Below is a small trained network, with its code and all its weights. Each question gives an input and a target symbol and asks what happens when units are switched off, that is, made to give their printed mean instead of their output.

import numpy as np


def w(rows, s, z=0):
    codes = np.array(rows[::2]) - 128.0
    scale = np.full(codes.shape[1], s)
    scale[-1] = z or s
    return codes * scale


def f(y):
    return np.maximum(y, 0)


def softmax(a):
    e = np.exp(a - a.max(-1, keepdims=True))
    return e / e.sum(-1, keepdims=True)


def log_softmax(a):
    a = a - a.max(-1, keepdims=True)
    return a - np.log(np.exp(a).sum(-1, keepdims=True))


def net(x, mask):
    ids = ['αβγδεζηθλμξπστφψ'.index(c) for c in x.split()]
    T = len(ids)
    res = E[ids] + P[:T]
    u = 0
    for l in range(2):
        r = res
        for j in range(3):
            rows = slice(2 * j, 2 * j + 2)
            q, k, v = (r @ M[l][rows].T for M in (Q, K, V))
            z = softmax(np.where(np.tri(T) > 0, q @ k.T / 2**0.5, -1e9)) @ v
            o = O[l][rows]
            res = res + np.where(mask[u + j], z, o[:, -1]) @ o[:, :-1]
        u += 3
        y = f(res @ A[l][:, :-1].T + A[l][:, -1])
        res = res + np.where(mask[u : u + 8], y, B[l][:, -1]) @ B[l][:, :-1]
        u += 8
    return log_softmax(res[-1] @ U[:, :-1].T + U[:, -1])


Q, K, V, O, A, B = {}, {}, {}, {}, {}, {}
E = w([
[145,121,116,118,96,144,104],'α',
[173,77,85,150,223,147,175],'β',
[116,118,190,119,87,79,103],'γ',
[206,124,173,133,183,203,165],'δ',
[149,97,178,149,179,56,140],'ε',
[84,150,119,121,189,170,75],'ζ',
[86,102,104,208,90,178,206],'η',
[167,202,163,214,112,168,147],'θ',
[173,155,120,134,152,150,87],'λ',
[143,124,128,158,213,87,164],'μ',
[221,95,134,170,80,130,157],'ξ',
[69,147,89,93,97,114,103],'π',
[153,6,165,143,114,116,129],'σ',
[153,110,137,135,181,124,51],'τ',
[148,169,57,161,161,163,111],'φ',
[115,161,209,176,135,108,127],'ψ',
],0.026)
P = w([
[81,58,92,148,80,131,155],'0',
[152,163,117,67,171,177,134],'1',
[162,164,124,55,168,175,152],'2',
[44,83,110,173,100,66,122],'3',
[158,172,132,95,169,170,139],'4',
[171,166,138,50,174,167,174],'5',
[81,159,186,220,97,86,106],'6',
[154,163,146,109,156,153,161],'7',
[180,181,159,41,174,162,207],'8',
[125,190,186,252,102,106,81],'9',
[143,161,133,121,151,164,152],'10',
],0.012)
Q[0] = w([
[96,2,5,33,79,126,135],'0.h0',
[87,193,173,210,87,135,121],'0.h0',
[124,101,115,139,104,126,195],'0.h1',
[149,127,246,170,177,113,48],'0.h1',
[34,163,122,131,157,63,99],'0.h2',
[137,60,112,40,99,128,83],'0.h2',
],0.0082)
K[0] = w([
[89,2,98,181,33,179,161],'0.h0',
[128,188,123,146,134,63,96],'0.h0',
[111,120,137,185,108,161,142],'0.h1',
[124,141,107,90,149,114,82],'0.h1',
[109,129,107,85,166,73,102],'0.h2',
[86,140,80,114,84,141,69],'0.h2',
],0.0095)
V[0] = w([
[140,164,82,167,58,18,20],'0.h0',
[153,53,111,131,63,151,171],'0.h0',
[149,83,168,53,14,207,254],'0.h1',
[104,69,96,91,144,112,168],'0.h1',
[167,133,138,201,231,64,177],'0.h2',
[203,94,124,191,89,161,83],'0.h2',
],0.0047)
O[0] = w([
[133,137,77,141,146,114,67,2],'0.h0',
[127,141,223,140,44,165,236,106],'0.h0',
[133,148,81,156,162,132,70,182],'0.h1',
[90,140,85,137,195,62,2,155],'0.h1',
[86,213,125,130,201,83,148,233],'0.h2',
[213,140,128,98,130,172,44,133],'0.h2',
],0.0068,0.0047)
A[0] = w([
[163,195,185,40,120,148,102,135],'0.n0',
[89,150,2,155,56,100,155,89],'0.n1',
[80,78,164,97,87,140,80,89],'0.n2',
[94,94,43,122,134,78,129,80],'0.n3',
[156,146,79,227,116,107,63,68],'0.n4',
[140,69,133,183,167,158,143,118],'0.n5',
[109,130,129,52,211,87,147,2],'0.n6',
[138,120,207,56,178,107,49,140],'0.n7',
],0.009,0.0064)
B[0] = w([
[107,133,96,76,119,36,104,202],'0.n0',
[145,101,168,34,159,114,97,255],'0.n1',
[111,149,161,215,185,116,254,146],'0.n2',
[159,145,120,178,98,82,145,150],'0.n3',
[60,64,112,92,118,37,136,195],'0.n4',
[149,139,139,83,167,141,93,246],'0.n5',
[130,73,109,185,135,133,69,201],'0.n6',
[79,9,73,112,96,120,233,238],'0.n7',
],0.0089,0.006)
Q[1] = w([
[219,155,20,71,203,224,50],'1.h0',
[231,82,139,181,110,143,155],'1.h0',
[159,78,20,180,90,34,214],'1.h1',
[247,139,90,48,124,253,17],'1.h1',
[235,144,118,6,202,132,170],'1.h2',
[117,109,95,222,148,214,147],'1.h2',
],0.0062)
K[1] = w([
[115,126,65,160,129,195,125],'1.h0',
[255,68,144,180,136,164,132],'1.h0',
[164,148,143,147,136,92,169],'1.h1',
[114,135,57,132,45,153,71],'1.h1',
[98,167,56,102,128,226,102],'1.h2',
[128,141,83,166,171,145,206],'1.h2',
],0.0096)
V[1] = w([
[101,107,193,48,108,83,114],'1.h0',
[173,73,113,180,146,106,133],'1.h0',
[75,120,158,111,96,107,137],'1.h1',
[65,99,2,149,156,165,69],'1.h1',
[158,82,120,114,158,156,143],'1.h2',
[63,160,110,135,130,193,99],'1.h2',
],0.0074)
O[1] = w([
[105,122,94,172,110,154,171,219],'1.h0',
[179,160,200,182,212,136,112,190],'1.h0',
[114,119,241,68,33,112,245,155],'1.h1',
[161,149,138,106,101,145,192,172],'1.h1',
[138,160,168,85,140,88,84,252],'1.h2',
[127,152,79,144,150,254,103,107],'1.h2',
],0.0076,0.0039)
A[1] = w([
[199,118,216,83,105,130,161,5],'1.n0',
[91,77,120,115,79,131,157,154],'1.n1',
[125,96,140,246,101,102,80,27],'1.n2',
[93,130,181,189,68,142,102,93],'1.n3',
[103,134,96,163,136,120,124,93],'1.n4',
[108,88,102,110,56,134,138,38],'1.n5',
[93,174,115,189,88,133,89,34],'1.n6',
[160,108,153,233,115,121,141,112],'1.n7',
],0.011,0.0028)
B[1] = w([
[69,131,138,129,111,99,4,209],'1.n0',
[136,189,131,208,135,134,35,255],'1.n1',
[70,222,172,43,129,162,44,201],'1.n2',
[168,60,22,44,175,138,82,164],'1.n3',
[171,133,198,246,97,173,72,172],'1.n4',
[127,54,101,214,120,178,101,183],'1.n5',
[180,6,174,171,254,6,148,141],'1.n6',
[125,150,19,122,67,198,191,211],'1.n7',
],0.0071,0.0065)
U = w([
[135,142,126,109,86,133,82,179],'α',
[143,127,204,162,204,176,61,81],'β',
[150,83,90,255,96,113,107,134],'γ',
[61,95,193,27,152,156,69,49],'δ',
[132,28,128,138,167,109,200,144],'ε',
[23,61,20,71,188,186,142,1],'ζ',
[66,177,166,132,163,250,217,224],'η',
[141,239,151,226,144,133,139,153],'θ',
[143,96,49,40,113,97,165,173],'λ',
[160,138,107,240,211,143,119,76],'μ',
[221,114,119,179,115,135,90,191],'ξ',
[69,169,38,158,59,151,146,152],'π',
[133,7,195,166,120,219,93,101],'σ',
[149,18,92,114,133,139,110,81],'τ',
[132,194,25,143,169,152,111,92],'φ',
[52,168,184,111,115,76,185,180],'ψ',
],0.0071,0.0059)

Each question gives the input, a string of symbols that net reads in full, and the target symbol t.
The units are the heads (2 rows each of Q, K, V and O) and the neurons (one row each of A and B). Each row of codes is followed by its name. A weight is (code - 128) times the scale printed after its matrix; where a second scale follows, it is the last column's (O, A, B and U).
mask holds one flag per unit, layer by layer, with each layer's heads first. A switched-off unit (its flag False) gives its mean, the last column of its rows in O or B, instead of its output. The means were averaged over made-up inputs and are rounded, as every weight is.
A unit's drop is (log p(t) with every unit on - log p(t) with that unit switched off) / (log p(t) with every unit on - log p(t) with every unit switched off).
The circuit of an input: a set's keep is (log p(t) with only the set's units on - log p(t) with every unit switched off) / (log p(t) with every unit on - log p(t) with every unit switched off). Starting from the 12 units with the biggest drops (on a tie, the unit counted first), units are removed one at a time, each time the one whose removal leaves the highest keep (on an exact tie, the one counted first), for as long as the keep stays at least 0.8.
circuit, biggest first: the units of the circuit, biggest drop first
unit that matters most: the unit with the biggest drop
k most important neurons: the k neurons with the biggest drops, biggest first
top k neurons in layer l: the k neurons of layer l with the biggest drops, biggest first
heads that matter: for each layer, one digit per head in row order, 1 if its drop is at least 0.15 and else 0, layers parted by /
input ζ ε η ζ ζ η σ η λ, target λ: circuit, biggest first => 0.n0; 0.n7
input η ξ α β, target μ: heads that matter => 010 / 010
input ζ π δ, target δ: circuit, biggest first => 1.n0; 1.h1
input η τ β ε ψ, target ψ: unit that matters most => 0.h1
input η η φ η, target σ: circuit, biggest first => 0.h0; 0.n1; 1.n5
input ε η λ ε σ λ μ, target θ: heads that matter => 001 / 100
input ζ σ π ζ, target γ: top 4 neurons in layer 1 => 1.n4; 1.n1; 1.n5; 1.n6
input ζ φ η η ε λ τ η ζ λ, target ψ: 2 most important neurons => 0.n4; 0.n7
input η β η λ π η ε ε π φ, target γ: heads that matter => 100 / 100
input ξ ζ ζ ζ ζ η ζ ζ γ ε, target ψ: circuit, biggest first => 1.n2; 1.h2; 0.n4
input β σ φ β θ π λ ζ η λ, target γ: top 3 neurons in layer 0 => 0.n4; 0.n0; 0.n7
input η ζ η η ε π σ, target δ: heads that matter => 000 / 011
input η θ ε, target ε: 2 most important neurons => 0.n7; 1.n2
input δ β η δ, target β: unit that matters most => 1.h0
input β η π λ, target γ: top 3 neurons in layer 0 => 0.n4; 0.n6; 0.n1
input ζ η ζ η, target σ: heads that matter => 101 / 000
input ε π ζ η η ε λ, target ψ: heads that matter => 001 / 001
input ξ η σ η τ ε ζ, target ψ: circuit, biggest first => 1.h2; 0.h1; 0.h2
input δ φ γ π η μ, target μ: 2 most important neurons => 0.n6; 0.n1
input α λ ε γ, target π: unit that matters most => 1.n7
input λ ζ η δ ζ λ ε η π, target π: circuit, biggest first => 1.h0; 0.h0; 0.n0; 1.n1
input η γ ζ η ζ η ζ π ε η, target ψ: circuit, biggest first => 1.h2; 1.n2
input η λ η ψ σ η τ ζ η η, target δ: heads that matter => 100 / 010
input η π π η η φ η λ ζ, target ζ: 2 most important neurons => 0.n7; 0.n0
input π β λ ζ, target μ: heads that matter => 000 / 010
